Below is a small trained network, with its code and all its weights. Each question gives an input and a class and asks what happens when units are switched off, that is, made to give their printed mean instead of their output.

import numpy as np


def w(rows, s, z=0):
    codes = np.array(rows[::2]) - 128.0
    scale = np.full(codes.shape[1], s)
    scale[-1] = z or s
    return codes * scale


def norm(h):
    return h / np.sqrt((h * h).mean(-1, keepdims=True) + 1e-5)


def f(y):
    return y / 2 * (1 + np.tanh(0.7978845608 * (y + 0.044715 * y**3)))


def log_softmax(a):
    a = a - a.max(-1, keepdims=True)
    return a - np.log(np.exp(a).sum(-1, keepdims=True))


def net(x, mask):
    res = np.array(x, float).reshape(1, 7) / 4 @ E
    u = 0
    for l in range(2):
        y = f(norm(res) @ A[l][:, :-1].T + A[l][:, -1])
        res = res + np.where(mask[u : u + 3], y, B[l][:, -1]) @ B[l][:, :-1]
        u += 3
    return log_softmax(norm(res)[-1] @ U[:, :-1].T + U[:, -1])


A, B = {}, {}
E = w([
[162,97,193,137,59,54,108,168,93,89,178,127],'x0',
[67,162,159,217,96,197,58,163,130,113,39,82],'x1',
[109,230,123,239,137,145,45,131,161,238,199,173],'x2',
[125,113,211,148,131,108,112,92,124,136,71,175],'x3',
[151,47,52,104,65,33,1,251,100,171,111,193],'x4',
[62,153,79,98,215,153,36,122,93,202,25,52],'x5',
[215,38,135,108,182,47,127,45,174,210,119,60],'x6',
],0.0066)
A[0] = w([
[122,97,173,170,94,3,146,115,110,29,146,207,177],'0.n1',
[115,175,141,136,74,67,82,155,114,142,128,155,3],'0.n2',
[10,227,100,79,93,185,85,115,192,128,111,129,14],'0.n3',
],0.0052,0.0012)
B[0] = w([
[152,83,109,156,113,150,132,185,166,86,129,124,253],'0.n1',
[24,169,146,86,173,143,9,114,123,65,195,95,149],'0.n2',
[150,191,153,145,142,134,151,92,81,155,78,154,201],'0.n3',
],0.012,0.0041)
A[1] = w([
[201,137,40,95,137,78,139,124,77,133,3,61,131],'1.n1',
[54,130,162,116,96,86,30,175,97,176,134,156,4],'1.n2',
[150,114,123,198,163,85,141,111,146,248,175,170,106],'1.n3',
],0.0062,0.0027)
B[1] = w([
[108,148,113,109,80,121,166,129,146,210,63,154,254],'1.n1',
[120,105,193,73,212,42,139,142,102,8,93,111,182],'1.n2',
[195,192,125,31,59,142,71,84,87,130,141,81,185],'1.n3',
],0.011,0.004)
U = w([
[140,25,71,62,147,42,160,141,205,240,34,126,133],'0',
[215,130,130,79,136,115,107,56,170,156,235,93,157],'1',
[118,126,101,156,163,148,206,173,129,107,187,131,2],'2',
[110,111,222,110,219,48,57,227,71,53,98,157,128],'3',
[200,66,247,123,167,158,252,100,164,44,111,92,127],'4',
[72,179,169,214,183,212,175,123,134,197,54,160,251],'5',
[184,56,148,168,71,117,112,229,188,38,255,201,202],'6',
],0.0069,0.0027)

Each question gives the input, the list of numbers given to net, and the class t.
The units are the neurons (one row each of A and B). Each row of codes is followed by its name. A weight is (code - 128) times the scale printed after its matrix; where a second scale follows, it is the last column's (A, B and U).
mask holds one flag per neuron, layer by layer. A switched-off neuron (its flag False) gives its mean, the last column of its row in B, instead of its output. The means were averaged over made-up inputs and are rounded, as every weight is.
A unit's drop is (log p(t) with every unit on - log p(t) with that unit switched off) / (log p(t) with every unit on - log p(t) with every unit switched off).
The circuit of an input: a set's keep is (log p(t) with only the set's units on - log p(t) with every unit switched off) / (log p(t) with every unit on - log p(t) with every unit switched off). Starting from all 6 units, units are removed one at a time, each time the one whose removal leaves the highest keep (on an exact tie, the one counted first), for as long as the keep stays at least 0.8.
circuit, biggest first: the units of the circuit, biggest drop first
top k neurons: the k neurons with the biggest drops, biggest first
k most important neurons of layer l: the k neurons of layer l with the biggest drops, biggest first
drop of u: that unit's drop, to one decimal
input [-8,3,1,4,6,-1,-3], class 3: top 3 neurons => (1.n2, 0.n2, 1.n1)
input [-6,-4,5,-2,7,0,8], class 1: top neuron => (1.n3)
input [-2,-2,-1,5,7,-4,2], class 6: circuit, biggest first => (0.n1, 1.n1)
input [-2,-8,8,-3,4,5,1], class 1: top 2 neurons => (1.n3, 1.n1)
input [-1,1,8,-1,-7,2,8], class 1: 2 most important neurons of layer 1 => (1.n3, 1.n1)
input [-5,-7,2,5,7,7,-6], class 3: top 2 neurons => (1.n2, 0.n2)
input [0,-3,-3,6,3,-2,-2], class 6: drop of 1.n2 => 0.1
input [-1,4,6,-2,8,1,-5], class 3: drop of 1.n2 => 0.4
input [4,-8,0,-6,7,3,-2], class 3: drop of 1.n2 => 0.7
input [8,-7,5,1,0,3,-7], class 3: drop of 1.n3 => 0.0
